Below is a small trained network, with its code and all its weights. Each question gives an input and a class and asks what happens when units are switched off, that is, made to give their printed mean instead of their output.

import numpy as np


def w(rows, s, z=0):
    codes = np.array(rows[::2]) - 128.0
    scale = np.full(codes.shape[1], s)
    scale[-1] = z or s
    return codes * scale


def norm(h):
    return h / np.sqrt((h * h).mean(-1, keepdims=True) + 1e-5)


def f(y):
    return y / 2 * (1 + np.tanh(0.7978845608 * (y + 0.044715 * y**3)))


def log_softmax(a):
    a = a - a.max(-1, keepdims=True)
    return a - np.log(np.exp(a).sum(-1, keepdims=True))


def net(x, mask):
    res = np.array(x, float).reshape(1, 7) / 4 @ E
    u = 0
    for l in range(4):
        y = f(norm(res) @ A[l][:, :-1].T + A[l][:, -1])
        res = res + np.where(mask[u : u + 9], y, B[l][:, -1]) @ B[l][:, :-1]
        u += 9
    return log_softmax(norm(res)[-1] @ U[:, :-1].T + U[:, -1])


A, B = {}, {}
E = w([
[251,217,160,37,69],'x0',
[155,72,192,33,132],'x1',
[107,189,108,137,95],'x2',
[208,180,19,6,223],'x3',
[249,143,71,85,69],'x4',
[182,89,130,60,67],'x5',
[210,165,109,196,184],'x6',
],0.0019)
A[0] = w([
[150,92,102,80,66,101],'L0N0',
[92,73,89,153,191,93],'L0N1',
[141,109,79,139,202,174],'L0N2',
[11,254,99,219,128,48],'L0N3',
[101,168,94,127,105,100],'L0N4',
[116,112,122,89,123,110],'L0N5',
[230,119,141,116,187,130],'L0N6',
[218,98,136,168,36,255],'L0N7',
[21,132,163,147,187,92],'L0N8',
],0.0047,0.00076)
B[0] = w([
[41,88,117,124,128,154],'L0N0',
[151,4,39,132,107,181],'L0N1',
[143,64,150,149,109,181],'L0N2',
[56,218,96,145,143,251],'L0N3',
[37,88,135,141,149,129],'L0N4',
[20,94,77,217,63,133],'L0N5',
[237,166,127,19,78,187],'L0N6',
[130,76,234,147,142,206],'L0N7',
[192,212,40,139,109,224],'L0N8',
],0.0032,0.0019)
A[1] = w([
[106,116,116,137,236,134],'L1N0',
[91,208,125,204,114,82],'L1N1',
[92,73,66,216,227,72],'L1N2',
[153,175,60,141,118,122],'L1N3',
[254,166,151,49,152,62],'L1N4',
[52,142,128,196,140,82],'L1N5',
[105,168,29,82,182,249],'L1N6',
[154,111,223,114,179,196],'L1N7',
[75,69,103,75,116,129],'L1N8',
],0.0055,0.0014)
B[1] = w([
[119,26,116,119,99,162],'L1N0',
[111,166,236,99,255,193],'L1N1',
[159,18,52,135,160,239],'L1N2',
[120,142,153,203,116,156],'L1N3',
[191,159,38,119,199,254],'L1N4',
[172,74,167,51,174,199],'L1N5',
[84,132,138,149,65,239],'L1N6',
[199,138,66,81,71,176],'L1N7',
[129,200,117,79,150,163],'L1N8',
],0.0045,0.0027)
A[2] = w([
[145,91,156,174,128,137],'L2N0',
[43,146,119,108,116,160],'L2N1',
[153,89,214,128,64,202],'L2N2',
[107,253,171,99,104,130],'L2N3',
[116,140,115,77,97,119],'L2N4',
[230,126,120,106,138,115],'L2N5',
[136,120,41,150,121,174],'L2N6',
[102,186,165,173,191,199],'L2N7',
[60,156,63,78,105,252],'L2N8',
],0.0062,0.0015)
B[2] = w([
[148,139,68,88,136,149],'L2N0',
[194,59,242,41,226,174],'L2N1',
[55,203,46,115,81,179],'L2N2',
[138,1,95,195,115,238],'L2N3',
[192,154,147,73,139,159],'L2N4',
[79,149,35,156,212,254],'L2N5',
[99,72,201,157,133,227],'L2N6',
[65,165,167,165,166,209],'L2N7',
[226,140,245,169,95,242],'L2N8',
],0.0041,0.0021)
A[3] = w([
[177,89,8,64,48,196],'L3N0',
[106,248,93,68,49,73],'L3N1',
[121,57,158,98,233,120],'L3N2',
[131,67,81,164,228,1],'L3N3',
[108,3,146,133,104,172],'L3N4',
[169,154,138,167,117,39],'L3N5',
[122,93,204,17,60,100],'L3N6',
[72,142,103,134,2,187],'L3N7',
[118,51,43,160,141,150],'L3N8',
],0.0054,0.00098)
B[3] = w([
[77,175,163,132,188,252],'L3N0',
[44,69,83,158,82,154],'L3N1',
[102,163,117,118,121,213],'L3N2',
[131,99,148,113,26,215],'L3N3',
[177,89,69,138,106,203],'L3N4',
[161,120,105,136,105,122],'L3N5',
[167,165,151,140,71,169],'L3N6',
[57,252,108,126,83,132],'L3N7',
[78,118,114,102,88,210],'L3N8',
],0.0048,0.0034)
U = w([
[54,130,200,169,207,159],'0',
[175,131,173,77,84,156],'1',
[46,208,101,128,41,116],'2',
[151,159,92,212,124,1],'3',
[193,176,32,74,201,147],'4',
[89,9,61,143,109,166],'5',
],0.014,0.004)

Each question gives the input, the list of numbers given to net, and the class t.
The units are the neurons (one row each of A and B). Each row of codes is followed by its name. A weight is (code - 128) times the scale printed after its matrix; where a second scale follows, it is the last column's (A, B and U).
mask holds one flag per neuron, layer by layer. A switched-off neuron (its flag False) gives its mean, the last column of its row in B, instead of its output. The means were averaged over made-up inputs and are rounded, as every weight is.
A unit's drop is (log p(t) with every unit on - log p(t) with that unit switched off) / (log p(t) with every unit on - log p(t) with every unit switched off).
The circuit of an input: a set's keep is (log p(t) with only the set's units on - log p(t) with every unit switched off) / (log p(t) with every unit on - log p(t) with every unit switched off). Starting from the 12 units with the biggest drops (on a tie, the unit counted first), units are removed one at a time, each time the one whose removal leaves the highest keep (on an exact tie, the one counted first), for as long as the keep stays at least 0.8.
units of the circuit, in order: the units of the circuit, biggest drop first
k most important neurons: the k neurons with the biggest drops, biggest first
k most important neurons of layer l: the k neurons of layer l with the biggest drops, biggest first
drop when u is switched off: that unit's drop, to one decimal
input [3,4,-5,-5,-8,1,-7], class 1: units of the circuit, in order : [L2N5, L3N6]
input [-6,8,-2,2,5,-1,1], class 4: most important neuron : [L0N6]
input [-7,7,5,5,3,-4,-5], class 1: 2 most important neurons of layer 1 : [L1N8, L1N4]
input [4,8,-1,-2,1,-1,-3], class 2: units of the circuit, in order : [L2N2, L1N5]
input [1,-3,2,5,5,1,-6], class 1: units of the circuit, in order : [L2N8, L1N6, L0N8]
input [7,-6,-2,-3,8,-3,-4], class 2: 3 most important neurons : [L2N1, L0N8, L0N0]
input [-3,-2,-7,-7,-6,-2,-3], class 5: 2 most important neurons : [L1N2, L0N1]
input [-1,-1,0,-6,-7,8,1], class 2: units of the circuit, in order : [L2N2, L3N7]
input [8,7,8,-2,8,6,-1], class 4: units of the circuit, in order : [L1N4, L2N5]
input [1,-3,4,-8,-1,4,4], class 0: 2 most important neurons : [L1N1, L0N3]
input [-3,1,-1,-5,5,-3,-5], class 2: 2 most important neurons : [L2N2, L1N4]
input [-6,-6,3,-4,-5,5,-5], class 0: 3 most important neurons : [L1N1, L0N3, L2N3]
input [-4,-7,-6,3,6,2,5], class 5: units of the circuit, in order : [L2N6, L3N3]
input [-7,6,0,2,5,-4,8], class 5: units of the circuit, in order : [L3N3]
input [-3,-8,1,4,3,-4,6], class 5: 2 most important neurons of layer 1 : [L1N2, L1N0]
input [2,-7,8,7,0,1,7], class 3: 2 most important neurons : [L1N6, L1N3]
input [3,-8,-7,2,1,-3,-8], class 0: 2 most important neurons of layer 1 : [L1N1, L1N7]
input [-3,-3,6,2,-6,8,0], class 0: 2 most important neurons : [L0N3, L1N1]
input [0,-7,1,0,-4,4,2], class 0: drop when L0N3 is switched off : 0.1
input [6,-1,0,-7,-3,5,7], class 2: units of the circuit, in order : [L2N2]
